Below are the code and all the weights of a small trained network. Each question names an input and a class and asks about switching units off, where a switched-off unit gives its printed mean instead of its output.

import numpy as np


def w(rows, s, z=0):
    codes = np.array(rows[::2]) - 128.0
    scale = np.full(codes.shape[1], s)
    scale[-1] = z or s
    return codes * scale


def f(y):
    return y / 2 * (1 + np.tanh(0.7978845608 * (y + 0.044715 * y**3)))


def log_softmax(a):
    a = a - a.max(-1, keepdims=True)
    return a - np.log(np.exp(a).sum(-1, keepdims=True))


def net(x, mask):
    res = np.array(x, float).reshape(1, 5) / 4 @ E
    y = f(res @ A[0][:, :-1].T + A[0][:, -1])
    res = res + np.where(mask, y, B[0][:, -1]) @ B[0][:, :-1]
    return log_softmax(res[-1] @ U[:, :-1].T + U[:, -1])


A, B = {}, {}
E = w([
[157,122,152,195,220,84,123,89,154,198],'x0',
[67,104,151,145,63,104,249,77,155,51],'x1',
[157,191,23,164,200,120,116,119,77,82],'x2',
[86,131,194,137,98,140,172,49,203,93],'x3',
[102,102,130,45,145,124,169,117,116,164],'x4',
],0.015)
A[0] = w([
[217,83,135,79,166,146,62,203,83,148,246],'N1',
[30,89,173,39,40,138,120,175,173,63,255],'N2',
[117,123,196,149,145,74,153,81,175,190,177],'N3',
[68,184,115,168,123,104,183,75,157,9,207],'N4',
[28,127,129,169,151,85,163,80,205,166,244],'N5',
[111,157,205,147,66,197,149,85,178,150,36],'N6',
],0.011,0.0044)
B[0] = w([
[100,204,56,126,119,113,125,133,156,178,254],'N1',
[88,88,147,80,73,209,132,147,106,158,232],'N2',
[188,57,194,111,116,116,78,113,169,201,190],'N3',
[101,52,91,129,126,75,132,147,195,9,221],'N4',
[194,51,140,76,175,152,192,87,186,117,197],'N5',
[125,117,146,143,107,145,93,130,125,118,186],'N6',
],0.015,0.026)
U = w([
[75,130,141,69,29,174,213,214,46,198,28],'0',
[173,234,37,149,244,125,40,242,87,209,251],'1',
[55,90,100,179,104,26,198,105,168,48,141],'2',
[104,124,255,148,84,162,110,77,136,141,2],'3',
[172,82,215,175,233,47,193,66,108,222,84],'4',
],0.011,0.0051)

Each question gives the input, the list of numbers given to net, and the class t.
The units are the neurons (one row each of A and B). Each row of codes is followed by its name. A weight is (code - 128) times the scale printed after its matrix; where a second scale follows, it is the last column's (A, B and U).
mask holds one flag per neuron, in row order. A switched-off neuron (its flag False) gives its mean, the last column of its row in B, instead of its output. The means were averaged over made-up inputs and are rounded, as every weight is.
A unit's drop is (log p(t) with every unit on - log p(t) with that unit switched off) / (log p(t) with every unit on - log p(t) with every unit switched off).
The circuit of an input: a set's keep is (log p(t) with only the set's units on - log p(t) with every unit switched off) / (log p(t) with every unit on - log p(t) with every unit switched off). Starting from all 6 units, units are removed one at a time, each time the one whose removal leaves the highest keep (on an exact tie, the one counted first), for as long as the keep stays at least 0.8.
units of the circuit, in order: the units of the circuit, biggest drop first
most important unit: the unit with the biggest drop
top k neurons: the k neurons with the biggest drops, biggest first
drop when u is switched off: that unit's drop, to one decimal
input [2,6,-6,0,8], class 3: most important unit => N3
input [8,3,-7,7,6], class 4: top 2 neurons => [N5 N3]
input [2,-3,4,4,6], class 4: top 3 neurons => [N1 N4 N2]
input [4,5,-1,1,1], class 4: top 2 neurons => [N3 N5]
input [3,2,4,-4,8], class 1: top 2 neurons => [N4 N2]
input [3,1,-7,0,8], class 3: top 2 neurons => [N2 N3]
input [-6,5,-7,8,-3], class 3: top 3 neurons => [N2 N6 N4]
input [4,4,-6,7,8], class 3: top 2 neurons => [N2 N6]
input [-2,5,-3,7,1], class 3: top 4 neurons => [N2 N3 N6 N1]
input [5,3,-6,-8,-8], class 1: top 3 neurons => [N5 N4 N2]
input [3,7,-8,-1,4], class 3: drop when N3 is switched off => 0.2
input [-7,5,-2,8,6], class 0: drop when N3 is switched off => 0.0
input [1,-1,-2,2,4], class 3: drop when N2 is switched off => -0.1
input [3,4,2,-8,-5], class 1: units of the circuit, in order => [N4]
